Below is a small trained network, with its code and all its weights. Each question gives an input and a class and asks what happens when units are switched off, that is, made to give their printed mean instead of their output.

import numpy as np


def w(rows, s, z=0):
    codes = np.array(rows[::2]) - 128.0
    scale = np.full(codes.shape[1], s)
    scale[-1] = z or s
    return codes * scale


def norm(h):
    return h / np.sqrt((h * h).mean(-1, keepdims=True) + 1e-5)


def f(y):
    return np.maximum(y, 0)


def log_softmax(a):
    a = a - a.max(-1, keepdims=True)
    return a - np.log(np.exp(a).sum(-1, keepdims=True))


def net(x, mask):
    res = np.array(x, float).reshape(1, 7) / 4 @ E
    u = 0
    for l in range(4):
        y = f(norm(res) @ A[l][:, :-1].T + A[l][:, -1])
        res = res + np.where(mask[u : u + 6], y, B[l][:, -1]) @ B[l][:, :-1]
        u += 6
    return log_softmax(norm(res)[-1] @ U[:, :-1].T + U[:, -1])


A, B = {}, {}
E = w([
[201,62,226,112,161],'x0',
[128,126,128,126,129],'x1',
[129,161,127,183,252],'x2',
[97,82,131,243,95],'x3',
[133,131,126,128,127],'x4',
[128,130,129,128,129],'x5',
[87,141,180,117,113],'x6',
],0.0035)
A[0] = w([
[111,94,138,112,142,50],'0.n1',
[126,175,148,3,130,251],'0.n2',
[65,217,76,86,99,142],'0.n3',
[170,161,123,52,140,36],'0.n4',
[3,66,136,84,233,184],'0.n5',
[34,136,105,203,86,79],'0.n6',
],0.0037,0.0025)
B[0] = w([
[159,112,195,108,92,128],'0.n1',
[60,12,144,233,194,254],'0.n2',
[138,57,212,81,148,210],'0.n3',
[39,75,175,50,121,150],'0.n4',
[205,253,149,174,102,185],'0.n5',
[137,25,220,96,206,178],'0.n6',
],0.0035)
A[1] = w([
[119,153,156,83,173,137],'1.n1',
[2,199,40,136,107,150],'1.n2',
[109,128,164,180,85,80],'1.n3',
[196,99,45,132,138,5],'1.n4',
[155,126,109,213,86,119],'1.n5',
[169,138,134,62,56,97],'1.n6',
],0.0063,0.0028)
B[1] = w([
[60,145,83,142,115,208],'1.n1',
[247,79,255,113,135,253],'1.n2',
[87,114,126,142,145,188],'1.n3',
[209,103,48,121,200,149],'1.n4',
[76,61,131,83,201,205],'1.n5',
[111,195,65,145,62,182],'1.n6',
],0.0064,0.0027)
A[2] = w([
[182,114,168,212,119,110],'2.n1',
[127,179,108,2,135,197],'2.n2',
[127,193,121,15,189,140],'2.n3',
[198,91,26,120,140,3],'2.n4',
[125,101,185,177,232,78],'2.n5',
[54,53,163,87,12,168],'2.n6',
],0.0052,0.0017)
B[2] = w([
[117,77,116,85,140,181],'2.n1',
[81,51,140,234,146,159],'2.n2',
[96,8,147,194,103,161],'2.n3',
[188,143,70,153,255,148],'2.n4',
[108,187,98,26,70,248],'2.n5',
[151,211,68,133,154,255],'2.n6',
],0.0052,0.005)
A[3] = w([
[23,225,252,151,66,44],'3.n1',
[151,138,222,146,236,114],'3.n2',
[112,248,141,172,159,204],'3.n3',
[248,95,195,104,120,111],'3.n4',
[132,101,147,69,41,129],'3.n5',
[126,207,179,171,248,1],'3.n6',
],0.0044,0.0017)
B[3] = w([
[212,96,119,121,255,220],'3.n1',
[106,146,117,148,19,253],'3.n2',
[176,146,66,95,128,190],'3.n3',
[166,165,245,66,92,233],'3.n4',
[98,195,65,155,85,207],'3.n5',
[148,141,51,192,4,185],'3.n6',
],0.0054,0.0026)
U = w([
[198,124,226,68,23,126],'0',
[136,201,14,163,23,102],'1',
[2,28,136,165,151,112],'2',
[131,147,96,84,150,252],'3',
[217,122,118,133,251,39],'4',
],0.0071,0.0023)

Each question gives the input, the list of numbers given to net, and the class t.
The units are the neurons (one row each of A and B). Each row of codes is followed by its name. A weight is (code - 128) times the scale printed after its matrix; where a second scale follows, it is the last column's (A, B and U).
mask holds one flag per neuron, layer by layer. A switched-off neuron (its flag False) gives its mean, the last column of its row in B, instead of its output. The means were averaged over made-up inputs and are rounded, as every weight is.
A unit's drop is (log p(t) with every unit on - log p(t) with that unit switched off) / (log p(t) with every unit on - log p(t) with every unit switched off).
The circuit of an input: a set's keep is (log p(t) with only the set's units on - log p(t) with every unit switched off) / (log p(t) with every unit on - log p(t) with every unit switched off). Starting from the 12 units with the biggest drops (on a tie, the unit counted first), units are removed one at a time, each time the one whose removal leaves the highest keep (on an exact tie, the one counted first), for as long as the keep stays at least 0.8.
units of the circuit, in order: the units of the circuit, biggest drop first
k most important neurons: the k neurons with the biggest drops, biggest first
k most important neurons of layer l: the k neurons of layer l with the biggest drops, biggest first
input [-8,8,8,-3,6,-4,4], class 0: 2 most important neurons => (1.n2, 2.n6)
input [1,0,-5,-1,-3,1,-6], class 4: units of the circuit, in order => (2.n4, 1.n4, 2.n5)
input [-2,-5,6,-6,1,7,5], class 1: 3 most important neurons of layer 3 => (3.n6, 3.n3, 3.n2)
input [5,2,-6,5,4,6,-4], class 1: 2 most important neurons => (1.n2, 0.n2)
input [1,3,0,5,5,5,6], class 4: units of the circuit, in order => (3.n1, 0.n2)
input [-4,-5,7,-8,1,2,1], class 2: units of the circuit, in order => (2.n3, 2.n2)
input [-5,-6,1,-7,4,-3,5], class 2: units of the circuit, in order => (2.n3)
input [7,-1,5,-5,-8,0,4], class 0: units of the circuit, in order => (3.n2, 3.n6)
input [-5,-4,8,-7,-2,-4,3], class 1: 3 most important neurons of layer 1 => (1.n2, 1.n5, 1.n1)
input [-3,-6,-4,0,-6,-2,-7], class 4: units of the circuit, in order => (2.n4, 1.n4)
input [4,5,8,8,-4,-7,7], class 1: 3 most important neurons of layer 3 => (3.n6, 3.n2, 3.n3)
input [5,-7,1,0,8,6,8], class 4: 2 most important neurons => (3.n1, 1.n2)
input [-3,5,-2,4,-3,-4,2], class 3: 2 most important neurons => (0.n6, 0.n2)
input [-2,-4,6,3,5,-6,-1], class 1: units of the circuit, in order => (3.n6)
input [-8,-3,8,-2,2,-3,-1], class 0: 3 most important neurons => (1.n2, 2.n6, 3.n4)
input [2,7,4,6,0,-8,8], class 4: 2 most important neurons => (3.n1, 2.n5)
input [-4,4,4,3,-5,5,6], class 4: 4 most important neurons => (3.n1, 0.n6, 2.n5, 2.n6)
input [-7,-4,-6,0,0,3,8], class 4: 2 most important neurons => (3.n1, 2.n6)
input [-3,-7,8,-7,4,-1,-1], class 1: 2 most important neurons => (3.n6, 0.n5)
input [6,2,-6,-6,5,-1,-8], class 4: 2 most important neurons => (1.n2, 2.n4)
input [-6,-1,-1,-6,0,3,3], class 0: units of the circuit, in order => (1.n2)
input [-7,-7,1,5,-3,6,-2], class 0: 2 most important neurons => (1.n2, 0.n2)
input [2,4,5,1,0,6,2], class 1: 3 most important neurons => (3.n6, 0.n5, 1.n2)
input [-7,1,1,5,-2,5,6], class 0: 2 most important neurons => (1.n2, 0.n2)
input [-8,-7,-2,7,-4,-8,1], class 0: 2 most important neurons => (1.n2, 0.n2)
input [0,-3,6,-8,7,1,-3], class 2: 2 most important neurons => (2.n3, 2.n6)
input [-4,-4,-5,8,-4,6,-8], class 2: units of the circuit, in order => (1.n5)
input [2,4,-5,-5,3,6,-3], class 1: 3 most important neurons of layer 0 => (0.n6, 0.n3, 0.n4)
input [-2,1,5,-6,7,4,6], class 2: 2 most important neurons of layer 0 => (0.n3, 0.n4)
input [-7,4,-7,-1,2,-8,-6], class 0: 2 most important neurons of layer 1 => (1.n2, 1.n1)
